Here is a tiny trained network, its code and every weight. The questions are about switching its units off for an input and a target symbol, where a switched-off unit gives its printed mean instead of its output.

import numpy as np


def w(rows, s, z=0):
    codes = np.array(rows[::2]) - 128.0
    scale = np.full(codes.shape[1], s)
    scale[-1] = z or s
    return codes * scale


def softmax(a):
    e = np.exp(a - a.max(-1, keepdims=True))
    return e / e.sum(-1, keepdims=True)


def log_softmax(a):
    a = a - a.max(-1, keepdims=True)
    return a - np.log(np.exp(a).sum(-1, keepdims=True))


def net(x, mask):
    ids = ['ΓΠΩβδλξφ'.index(c) for c in x.split()]
    T = len(ids)
    res = E[ids] + P[:T]
    u = 0
    for l in range(3):
        r = res
        for j in range(3):
            rows = slice(2 * j, 2 * j + 2)
            q, k, v = (r @ M[l][rows].T for M in (Q, K, V))
            z = softmax(np.where(np.tri(T) > 0, q @ k.T / 2**0.5, -1e9)) @ v
            o = O[l][rows]
            res = res + np.where(mask[u + j], z, o[:, -1]) @ o[:, :-1]
        u += 3
    return log_softmax(res[-1] @ U[:, :-1].T + U[:, -1])


Q, K, V, O = {}, {}, {}, {}
E = w([
[41,69,130,154],'Γ',
[154,15,150,248],'Π',
[165,187,27,160],'Ω',
[142,144,239,50],'β',
[102,82,34,66],'δ',
[192,39,89,73],'λ',
[35,63,168,162],'ξ',
[37,65,166,162],'φ',
],0.015)
P = w([
[27,153,121,2],'0',
[87,96,145,96],'1',
[117,81,169,135],'2',
[136,72,188,162],'3',
[156,58,199,183],'4',
[175,50,212,200],'5',
[190,44,219,214],'6',
[196,41,221,225],'7',
],0.01)
Q[0] = w([
[130,213,156,21],'L0H0',
[71,100,252,188],'L0H0',
[117,161,102,163],'L0H1',
[128,129,184,86],'L0H1',
[90,209,193,198],'L0H2',
[170,102,194,77],'L0H2',
],0.011)
K[0] = w([
[7,106,161,89],'L0H0',
[208,133,205,127],'L0H0',
[110,141,125,155],'L0H1',
[116,100,135,112],'L0H1',
[124,179,143,184],'L0H2',
[148,110,180,124],'L0H2',
],0.018)
V[0] = w([
[165,139,146,17],'L0H0',
[149,80,57,203],'L0H0',
[249,139,181,136],'L0H1',
[233,2,138,106],'L0H1',
[108,158,93,154],'L0H2',
[85,221,23,208],'L0H2',
],0.0063)
O[0] = w([
[113,126,139,185,128],'L0H0',
[110,105,60,76,165],'L0H0',
[180,146,79,153,103],'L0H1',
[129,104,84,194,223],'L0H1',
[105,86,151,113,88],'L0H2',
[146,1,146,132,3],'L0H2',
],0.0085,0.0076)
Q[1] = w([
[164,167,98,57],'L1H0',
[184,155,104,179],'L1H0',
[109,128,153,240],'L1H1',
[119,17,117,244],'L1H1',
[176,203,215,2],'L1H2',
[130,206,235,200],'L1H2',
],0.0088)
K[1] = w([
[138,165,103,76],'L1H0',
[185,131,109,153],'L1H0',
[168,114,153,130],'L1H1',
[192,107,95,128],'L1H1',
[63,139,253,114],'L1H2',
[157,200,237,139],'L1H2',
],0.013)
V[1] = w([
[147,170,147,94],'L1H0',
[112,169,138,103],'L1H0',
[99,75,198,153],'L1H1',
[2,186,92,130],'L1H1',
[106,109,183,165],'L1H2',
[17,107,131,168],'L1H2',
],0.0074)
O[1] = w([
[177,116,76,132,4],'L1H0',
[139,95,119,157,73],'L1H0',
[180,181,99,94,136],'L1H1',
[216,76,161,79,157],'L1H1',
[194,108,151,136,69],'L1H2',
[235,139,119,2,101],'L1H2',
],0.0071,0.0021)
Q[2] = w([
[212,203,76,89],'L2H0',
[123,250,107,81],'L2H0',
[232,124,190,175],'L2H1',
[156,101,121,114],'L2H1',
[104,112,124,176],'L2H2',
[195,139,112,106],'L2H2',
],0.017)
K[2] = w([
[165,134,196,1],'L2H0',
[58,132,202,33],'L2H0',
[99,135,128,32],'L2H1',
[117,142,149,127],'L2H1',
[167,129,107,153],'L2H2',
[80,102,146,77],'L2H2',
],0.018)
V[2] = w([
[232,9,113,218],'L2H0',
[15,83,210,135],'L2H0',
[61,178,178,137],'L2H1',
[184,54,162,196],'L2H1',
[58,98,128,88],'L2H2',
[146,254,204,168],'L2H2',
],0.0064)
O[2] = w([
[247,111,114,179,172],'L2H0',
[120,184,86,155,230],'L2H0',
[86,111,120,151,91],'L2H1',
[192,73,125,158,107],'L2H1',
[131,161,121,164,164],'L2H2',
[145,174,154,96,2],'L2H2',
],0.012,0.0029)
U = w([
[118,188,11,77,169],'Γ',
[193,112,121,121,253],'Π',
[107,72,186,140,43],'Ω',
[144,182,162,141,124],'β',
[131,141,123,125,38],'δ',
[83,139,120,158,3],'λ',
[132,127,139,108,90],'ξ',
[135,121,145,108,85],'φ',
],0.012,0.0069)

Each question gives the input, a string of symbols that net reads in full, and the target symbol t.
The units are the heads (2 rows each of Q, K, V and O). Each row of codes is followed by its name. A weight is (code - 128) times the scale printed after its matrix; where a second scale follows, it is the last column's (O and U).
mask holds one flag per head, layer by layer. A switched-off head (its flag False) gives its mean, the last column of its rows in O, instead of its output. The means were averaged over made-up inputs and are rounded, as every weight is.
A unit's drop is (log p(t) with every unit on - log p(t) with that unit switched off) / (log p(t) with every unit on - log p(t) with every unit switched off).
The circuit of an input: a set's keep is (log p(t) with only the set's units on - log p(t) with every unit switched off) / (log p(t) with every unit on - log p(t) with every unit switched off). Starting from all 9 units, units are removed one at a time, each time the one whose removal leaves the highest keep (on an exact tie, the one counted first), for as long as the keep stays at least 0.8.
units of the circuit, in order: the units of the circuit, biggest drop first
most important unit: the unit with the biggest drop
heads that matter: for each layer, one digit per head in row order, 1 if its drop is at least 0.15 and else 0, layers parted by /
drop of u: that unit's drop, to one decimal
input Ω Π φ, target Π: units of the circuit, in order : L2H0, L0H2
input Π Γ φ λ, target Γ: heads that matter : 011 / 000 / 100
input φ Π φ, target Π: heads that matter : 000 / 001 / 100
input λ β δ λ λ φ, target λ: heads that matter : 000 / 011 / 100
input Π β φ λ Γ, target λ: units of the circuit, in order : L2H0, L1H2, L1H1, L2H1
input λ δ Ω ξ λ β λ β, target β: heads that matter : 101 / 000 / 000
input λ β φ ξ, target β: units of the circuit, in order : L0H0, L2H2, L2H0
input φ Ω β δ Γ φ δ, target Π: units of the circuit, in order : L2H1, L0H2, L2H0
input Π Π δ φ δ Γ, target Π: most important unit : L2H0
input δ Ω β λ Ω Ω, target Π: heads that matter : 101 / 000 / 100
input Π β Π λ, target Γ: units of the circuit, in order : L0H2, L2H0
input λ λ Ω Ω Ω Ω, target Π: heads that matter : 001 / 000 / 100
input φ δ δ λ δ, target Π: units of the circuit, in order : L2H0, L1H1
input Ω Ω φ, target Ω: units of the circuit, in order : L0H2
input ξ λ Π λ λ Π δ Γ, target Π: heads that matter : 000 / 000 / 110
input λ Π φ Π ξ, target Π: drop of L1H2 : 0.1
input ξ Π λ β ξ, target β: drop of L2H2 : 0.3
input Π ξ Ω Π φ ξ, target Π: drop of L2H2 : 0.0
